Below are the code and all the weights of a small trained network. Each question names an input and a target symbol and asks about switching units off, where a switched-off unit gives its printed mean instead of its output.

import numpy as np


def w(rows, s, z=0):
    codes = np.array(rows[::2]) - 128.0
    scale = np.full(codes.shape[1], s)
    scale[-1] = z or s
    return codes * scale


def softmax(a):
    e = np.exp(a - a.max(-1, keepdims=True))
    return e / e.sum(-1, keepdims=True)


def log_softmax(a):
    a = a - a.max(-1, keepdims=True)
    return a - np.log(np.exp(a).sum(-1, keepdims=True))


def net(x, mask):
    ids = ['αβγδζηλμξπστφψ'.index(c) for c in x.split()]
    T = len(ids)
    res = E[ids] + P[:T]
    u = 0
    for l in range(2):
        r = res
        for j in range(3):
            rows = slice(4 * j, 4 * j + 4)
            q, k, v = (r @ M[l][rows].T for M in (Q, K, V))
            z = softmax(np.where(np.tri(T) > 0, q @ k.T / 4**0.5, -1e9)) @ v
            o = O[l][rows]
            res = res + np.where(mask[u + j], z, o[:, -1]) @ o[:, :-1]
        u += 3
    return log_softmax(res[-1] @ U[:, :-1].T + U[:, -1])


Q, K, V, O = {}, {}, {}, {}
E = w([
[137,151,74],'α',
[146,167,48],'β',
[113,154,2],'γ',
[126,140,56],'δ',
[160,143,105],'ζ',
[132,168,71],'η',
[133,150,66],'λ',
[134,147,103],'μ',
[150,236,141],'ξ',
[135,155,84],'π',
[141,133,56],'σ',
[134,226,55],'τ',
[145,158,174],'φ',
[135,145,73],'ψ',
],0.0094)
P = w([
[163,113,123],'0',
[57,111,195],'1',
[158,84,191],'2',
[180,163,79],'3',
[4,207,193],'4',
[157,102,204],'5',
],0.013)
Q[0] = w([
[66,120,128],'L0H0',
[121,154,25],'L0H0',
[47,111,177],'L0H0',
[77,119,151],'L0H0',
[141,77,121],'L0H1',
[123,120,128],'L0H1',
[125,146,130],'L0H1',
[194,88,108],'L0H1',
[152,152,110],'L0H2',
[117,162,43],'L0H2',
[70,75,161],'L0H2',
[162,211,5],'L0H2',
],0.023)
K[0] = w([
[116,171,54],'L0H0',
[221,139,108],'L0H0',
[51,169,29],'L0H0',
[87,155,65],'L0H0',
[80,92,147],'L0H1',
[123,131,129],'L0H1',
[137,124,131],'L0H1',
[73,41,160],'L0H1',
[116,112,97],'L0H2',
[67,17,79],'L0H2',
[130,127,171],'L0H2',
[56,3,42],'L0H2',
],0.019)
V[0] = w([
[194,130,98],'L0H0',
[128,137,135],'L0H0',
[200,142,106],'L0H0',
[98,113,128],'L0H0',
[219,20,105],'L0H1',
[186,25,91],'L0H1',
[86,167,111],'L0H1',
[2,82,113],'L0H1',
[142,202,133],'L0H2',
[100,139,69],'L0H2',
[173,136,202],'L0H2',
[129,146,123],'L0H2',
],0.0096)
O[0] = w([
[170,116,238,127],'L0H0',
[126,121,118,135],'L0H0',
[169,106,228,135],'L0H0',
[115,139,106,119],'L0H0',
[184,251,116,142],'L0H1',
[174,241,136,134],'L0H1',
[118,85,155,143],'L0H1',
[51,206,167,5],'L0H1',
[168,144,104,183],'L0H2',
[174,125,191,158],'L0H2',
[95,116,66,108],'L0H2',
[142,130,132,144],'L0H2',
],0.011,0.0027)
Q[1] = w([
[178,131,163],'L1H0',
[220,121,141],'L1H0',
[232,66,106],'L1H0',
[133,173,171],'L1H0',
[251,160,89],'L1H1',
[126,123,118],'L1H1',
[196,155,100],'L1H1',
[74,156,162],'L1H1',
[72,94,174],'L1H2',
[147,155,87],'L1H2',
[115,162,74],'L1H2',
[77,99,159],'L1H2',
],0.024)
K[1] = w([
[143,162,144],'L1H0',
[194,85,170],'L1H0',
[196,32,119],'L1H0',
[129,185,173],'L1H0',
[250,136,76],'L1H1',
[134,113,135],'L1H1',
[202,134,110],'L1H1',
[72,184,156],'L1H1',
[75,156,177],'L1H2',
[181,121,98],'L1H2',
[189,143,117],'L1H2',
[104,159,167],'L1H2',
],0.023)
V[1] = w([
[135,74,227],'L1H0',
[53,204,229],'L1H0',
[173,156,74],'L1H0',
[253,142,69],'L1H0',
[35,172,151],'L1H1',
[53,148,154],'L1H1',
[18,178,149],'L1H1',
[197,104,117],'L1H1',
[162,116,106],'L1H2',
[25,170,156],'L1H2',
[123,155,40],'L1H2',
[58,143,223],'L1H2',
],0.0067)
O[1] = w([
[212,155,161,120],'L1H0',
[86,180,226,83],'L1H0',
[113,72,127,180],'L1H0',
[167,2,140,253],'L1H0',
[102,41,169,37],'L1H1',
[120,50,159,53],'L1H1',
[96,9,170,18],'L1H1',
[148,213,100,200],'L1H1',
[91,126,132,163],'L1H2',
[228,187,95,8],'L1H2',
[99,185,101,92],'L1H2',
[223,91,143,75],'L1H2',
],0.0078,0.006)
U = w([
[207,147,73,254],'α',
[110,157,2,48],'β',
[80,119,105,45],'γ',
[109,103,132,118],'δ',
[77,99,104,134],'ζ',
[84,134,129,75],'η',
[115,128,197,64],'λ',
[91,133,136,76],'μ',
[73,211,140,32],'ξ',
[68,102,73,41],'π',
[95,56,29,40],'σ',
[83,130,125,57],'τ',
[78,136,163,120],'φ',
[152,31,133,144],'ψ',
],0.0073,0.0051)

Each question gives the input, a string of symbols that net reads in full, and the target symbol t.
The units are the heads (4 rows each of Q, K, V and O). Each row of codes is followed by its name. A weight is (code - 128) times the scale printed after its matrix; where a second scale follows, it is the last column's (O and U).
mask holds one flag per head, layer by layer. A switched-off head (its flag False) gives its mean, the last column of its rows in O, instead of its output. The means were averaged over made-up inputs and are rounded, as every weight is.
A unit's drop is (log p(t) with every unit on - log p(t) with that unit switched off) / (log p(t) with every unit on - log p(t) with every unit switched off).
The circuit of an input: a set's keep is (log p(t) with only the set's units on - log p(t) with every unit switched off) / (log p(t) with every unit on - log p(t) with every unit switched off). Starting from all 6 units, units are removed one at a time, each time the one whose removal leaves the highest keep (on an exact tie, the one counted first), for as long as the keep stays at least 0.8.
circuit, biggest first: the units of the circuit, biggest drop first
unit that matters most: the unit with the biggest drop
which heads matter: for each layer, one digit per head in row order, 1 if its drop is at least 0.15 and else 0, layers parted by /
input η η π γ γ, target λ: which heads matter -> 100 / 110
input σ σ π ξ π, target σ: which heads matter -> 110 / 010
input α φ σ, target σ: which heads matter -> 111 / 010
input ψ η δ σ β, target ξ: unit that matters most -> L0H1
input η η σ γ λ, target λ: which heads matter -> 100 / 110
input β φ σ, target σ: circuit, biggest first -> [L0H0 L0H1 L1H1 L0H2]
input σ τ γ, target ψ: which heads matter -> 111 / 110
input ζ γ ψ π ξ α, target β: circuit, biggest first -> [L0H2 L0H0 L1H1 L0H1]
input τ β σ ψ ξ ψ, target β: which heads matter -> 101 / 010
input φ τ σ γ δ σ, target ψ: circuit, biggest first -> [L0H1 L1H1]
input η β π ζ ψ, target β: which heads matter -> 110 / 010
input ξ λ τ τ σ, target ψ: which heads matter -> 110 / 000
input η δ η τ τ, target ψ: circuit, biggest first -> [L0H0 L1H1 L1H2]
input ζ δ α π τ γ, target ψ: circuit, biggest first -> [L0H1 L1H1 L0H0 L1H0]
input ζ η η ζ λ, target β: circuit, biggest first -> [L0H1 L0H0 L1H1]
input ξ γ π σ π β, target ψ: which heads matter -> 110 / 110
input ψ β τ ζ τ, target β: circuit, biggest first -> [L0H1 L0H0]
input μ β τ σ σ, target ξ: which heads matter -> 010 / 110
input γ φ α, target σ: which heads matter -> 111 / 010
input γ π γ σ λ, target ξ: circuit, biggest first -> [L1H0]
input α η γ γ ξ, target λ: circuit, biggest first -> [L0H0 L1H0 L1H1]
input π ζ τ σ γ, target ξ: circuit, biggest first -> [L0H1 L1H0 L1H1 L1H2]
input τ ξ σ ξ μ, target σ: unit that matters most -> L0H1
input ξ γ π τ ζ, target ψ: which heads matter -> 110 / 000
